Here is a tiny trained network, its code and every weight. The questions are about switching its units off for an input and a target symbol, where a switched-off unit gives its printed mean instead of its output.

import numpy as np


def w(rows, s, z=0):
    codes = np.array(rows[::2]) - 128.0
    scale = np.full(codes.shape[1], s)
    scale[-1] = z or s
    return codes * scale


def softmax(a):
    e = np.exp(a - a.max(-1, keepdims=True))
    return e / e.sum(-1, keepdims=True)


def log_softmax(a):
    a = a - a.max(-1, keepdims=True)
    return a - np.log(np.exp(a).sum(-1, keepdims=True))


def net(x, mask):
    ids = ['αβδεζηθλπτφψω'.index(c) for c in x.split()]
    T = len(ids)
    res = E[ids] + P[:T]
    u = 0
    for l in range(3):
        r = res
        for j in range(3):
            rows = slice(3 * j, 3 * j + 3)
            q, k, v = (r @ M[l][rows].T for M in (Q, K, V))
            z = softmax(np.where(np.tri(T) > 0, q @ k.T / 3**0.5, -1e9)) @ v
            o = O[l][rows]
            res = res + np.where(mask[u + j], z, o[:, -1]) @ o[:, :-1]
        u += 3
    return log_softmax(res[-1] @ U[:, :-1].T + U[:, -1])


Q, K, V, O = {}, {}, {}, {}
E = w([
[107,128,192,56,144,32],'α',
[144,118,177,81,107,77],'β',
[71,227,126,192,123,215],'δ',
[116,4,77,192,230,245],'ε',
[214,125,156,70,59,49],'ζ',
[134,50,157,115,41,130],'η',
[206,62,70,22,144,176],'θ',
[75,255,114,44,72,45],'λ',
[73,92,139,103,39,125],'π',
[145,247,122,169,205,19],'τ',
[66,247,124,208,169,57],'φ',
[26,210,114,207,163,130],'ψ',
[89,100,74,64,74,165],'ω',
],0.012)
P = w([
[86,87,147,151,174,241],'0',
[242,240,175,97,145,122],'1',
[170,115,170,117,218,125],'2',
[127,130,161,121,136,200],'3',
[105,126,74,207,41,196],'4',
[143,143,140,163,123,119],'5',
[168,148,136,129,138,124],'6',
[37,81,135,141,171,254],'7',
[124,132,130,163,94,142],'8',
[138,102,154,185,127,77],'9',
[124,183,200,121,108,141],'10',
[116,113,132,164,76,142],'11',
],0.0098)
Q[0] = w([
[77,106,212,130,152,218],'0.h0',
[112,119,84,150,86,207],'0.h0',
[127,139,125,254,158,80],'0.h0',
[88,100,107,100,199,179],'0.h1',
[123,97,80,101,172,86],'0.h1',
[144,164,82,128,84,70],'0.h1',
[144,184,51,182,142,166],'0.h2',
[99,125,97,44,81,170],'0.h2',
[146,123,107,204,74,90],'0.h2',
],0.0082)
K[0] = w([
[163,101,61,170,103,164],'0.h0',
[111,189,177,139,90,151],'0.h0',
[140,254,218,161,209,5],'0.h0',
[130,167,133,144,92,114],'0.h1',
[201,172,131,161,78,75],'0.h1',
[145,93,150,139,121,189],'0.h1',
[116,169,137,148,189,113],'0.h2',
[191,120,176,108,16,173],'0.h2',
[118,87,244,92,72,89],'0.h2',
],0.0084)
V[0] = w([
[100,156,150,98,158,155],'0.h0',
[115,123,168,98,117,76],'0.h0',
[158,188,144,173,130,30],'0.h0',
[44,255,135,129,167,132],'0.h1',
[133,112,80,154,132,189],'0.h1',
[121,238,95,172,67,146],'0.h1',
[89,91,54,163,103,136],'0.h2',
[67,96,88,204,201,103],'0.h2',
[101,150,33,102,109,147],'0.h2',
],0.0076)
O[0] = w([
[188,154,133,167,113,139,184],'0.h0',
[114,176,178,82,88,194,99],'0.h0',
[152,142,88,112,87,254,110],'0.h0',
[110,127,109,150,151,114,253],'0.h1',
[132,104,123,124,140,177,154],'0.h1',
[145,135,152,95,88,133,178],'0.h1',
[99,216,78,171,93,41,92],'0.h2',
[134,166,94,151,67,205,116],'0.h2',
[144,147,141,121,91,83,133],'0.h2',
],0.0082,0.0036)
Q[1] = w([
[107,123,123,150,222,18],'1.h0',
[119,85,136,202,175,184],'1.h0',
[140,29,82,107,48,147],'1.h0',
[112,122,138,188,184,116],'1.h1',
[144,135,46,134,102,62],'1.h1',
[33,205,151,64,118,153],'1.h1',
[143,143,25,130,177,195],'1.h2',
[154,70,68,72,104,129],'1.h2',
[148,136,254,89,171,136],'1.h2',
],0.0089)
K[1] = w([
[37,93,133,176,221,74],'1.h0',
[65,154,63,249,136,138],'1.h0',
[244,34,141,128,90,98],'1.h0',
[155,106,86,103,76,228],'1.h1',
[122,2,195,173,34,124],'1.h1',
[150,199,229,201,126,182],'1.h1',
[183,80,156,201,97,184],'1.h2',
[108,153,218,105,88,48],'1.h2',
[16,127,98,104,173,119],'1.h2',
],0.0065)
V[1] = w([
[175,62,96,174,91,70],'1.h0',
[218,118,70,86,66,168],'1.h0',
[133,188,152,118,121,79],'1.h0',
[96,76,106,6,83,94],'1.h1',
[71,200,125,93,222,163],'1.h1',
[123,57,22,133,65,168],'1.h1',
[1,110,118,121,142,70],'1.h2',
[30,127,53,73,125,143],'1.h2',
[52,151,14,86,124,70],'1.h2',
],0.0084)
O[1] = w([
[101,254,164,98,160,65,63],'1.h0',
[78,158,162,106,171,39,58],'1.h0',
[200,63,175,104,188,150,138],'1.h0',
[100,226,71,125,61,149,2],'1.h1',
[255,25,39,137,110,129,227],'1.h1',
[98,246,160,125,75,70,57],'1.h1',
[100,74,50,145,122,199,140],'1.h2',
[166,6,79,113,97,124,120],'1.h2',
[208,42,90,107,75,72,106],'1.h2',
],0.0062,0.0046)
Q[2] = w([
[30,170,117,171,226,174],'2.h0',
[115,113,87,191,175,14],'2.h0',
[156,49,151,59,161,105],'2.h0',
[170,14,117,84,212,169],'2.h1',
[98,29,154,242,108,71],'2.h1',
[189,54,180,141,192,120],'2.h1',
[168,189,152,228,126,124],'2.h2',
[107,71,73,203,255,10],'2.h2',
[157,224,139,202,57,58],'2.h2',
],0.0057)
K[2] = w([
[120,203,119,138,121,150],'2.h0',
[150,147,115,141,116,9],'2.h0',
[22,109,119,152,117,99],'2.h0',
[76,151,106,166,116,157],'2.h1',
[123,197,72,152,138,123],'2.h1',
[79,86,110,146,131,150],'2.h1',
[173,89,102,213,185,155],'2.h2',
[52,108,78,131,113,163],'2.h2',
[141,108,183,2,154,137],'2.h2',
],0.0095)
V[2] = w([
[49,71,178,157,28,109],'2.h0',
[147,128,151,112,185,42],'2.h0',
[187,214,99,48,191,83],'2.h0',
[166,93,28,103,137,177],'2.h1',
[123,149,67,91,139,86],'2.h1',
[70,107,89,137,2,95],'2.h1',
[109,72,92,20,179,86],'2.h2',
[121,153,178,40,142,23],'2.h2',
[85,176,65,152,230,106],'2.h2',
],0.0076)
O[2] = w([
[80,185,42,94,152,126,112],'2.h0',
[103,126,160,147,110,228,109],'2.h0',
[153,50,176,181,50,145,65],'2.h0',
[226,101,102,125,130,124,209],'2.h1',
[100,3,97,164,144,42,89],'2.h1',
[33,171,21,107,155,83,98],'2.h1',
[105,58,119,207,162,149,118],'2.h2',
[49,36,78,151,190,160,4],'2.h2',
[140,121,174,209,124,100,124],'2.h2',
],0.0075,0.012)
U = w([
[192,170,33,235,201,254,183],'α',
[150,175,84,182,138,224,206],'β',
[142,170,106,153,103,153,111],'δ',
[144,141,109,200,71,49,117],'ε',
[99,106,146,99,167,188,139],'ζ',
[94,154,108,116,177,159,185],'η',
[150,63,114,207,163,85,138],'θ',
[177,47,46,115,68,147,62],'λ',
[110,151,64,128,160,139,199],'π',
[156,91,128,127,107,132,11],'τ',
[152,125,114,116,104,110,40],'φ',
[158,142,90,122,81,87,2],'ψ',
[141,99,51,189,153,74,196],'ω',
],0.007,0.0043)

Each question gives the input, a string of symbols that net reads in full, and the target symbol t.
The units are the heads (3 rows each of Q, K, V and O). Each row of codes is followed by its name. A weight is (code - 128) times the scale printed after its matrix; where a second scale follows, it is the last column's (O and U).
mask holds one flag per head, layer by layer. A switched-off head (its flag False) gives its mean, the last column of its rows in O, instead of its output. The means were averaged over made-up inputs and are rounded, as every weight is.
A unit's drop is (log p(t) with every unit on - log p(t) with that unit switched off) / (log p(t) with every unit on - log p(t) with every unit switched off).
The circuit of an input: a set's keep is (log p(t) with only the set's units on - log p(t) with every unit switched off) / (log p(t) with every unit on - log p(t) with every unit switched off). Starting from all 9 units, units are removed one at a time, each time the one whose removal leaves the highest keep (on an exact tie, the one counted first), for as long as the keep stays at least 0.8.
units of the circuit, in order: the units of the circuit, biggest drop first
unit that matters most: the unit with the biggest drop
which heads matter: for each layer, one digit per head in row order, 1 if its drop is at least 0.15 and else 0, layers parted by /
drop of u: that unit's drop, to one decimal
input ω ε τ θ ω, target ε: units of the circuit, in order	1.h1, 0.h0, 0.h2
input ζ ζ φ π, target ζ: which heads matter	000 / 001 / 010
input ε β β θ ε ψ ω α, target ε: units of the circuit, in order	0.h0, 2.h2, 1.h1
input θ ε ε τ θ η, target ε: which heads matter	000 / 110 / 000
input λ ψ π β, target λ: units of the circuit, in order	1.h1, 1.h2, 2.h1
input ε δ ω λ, target ε: units of the circuit, in order	0.h0
input ε λ ψ α λ λ ω λ λ τ, target α: which heads matter	100 / 000 / 000
input θ ψ ψ λ, target θ: units of the circuit, in order	1.h1, 0.h0, 2.h2
input ψ α λ θ, target ψ: units of the circuit, in order	2.h2, 1.h0, 0.h2
input ε θ λ, target ε: units of the circuit, in order	0.h0, 2.h2, 1.h0, 0.h1
input λ φ β α, target λ: units of the circuit, in order	1.h1, 1.h2, 2.h1
input α θ λ, target α: units of the circuit, in order	1.h1, 1.h0, 2.h2
input ω ζ α δ δ ψ η ω θ ε φ, target α: which heads matter	101 / 000 / 000
input ε ζ τ β, target ε: units of the circuit, in order	0.h0, 2.h2, 1.h0
input ω ζ α β, target ω: which heads matter	101 / 001 / 010
input ω β λ, target ω: units of the circuit, in order	2.h1, 1.h2, 0.h2, 0.h0
input η λ λ ω λ λ τ λ ζ, target λ: units of the circuit, in order	1.h2, 2.h2
input ε η π, target ε: unit that matters most	0.h0
input ψ λ ψ ζ, target ψ: which heads matter	001 / 101 / 101
input τ θ φ ζ η, target θ: unit that matters most	2.h2
input λ λ ζ α, target λ: units of the circuit, in order	1.h1, 1.h2, 2.h1, 1.h0
input λ ω λ, target λ: drop of 1.h1	0.2
input ε ψ α α, target ε: drop of 2.h0	-0.1
input ε ε ζ, target ε: drop of 0.h2	0.1
input λ δ ζ, target λ: drop of 2.h2	0.1
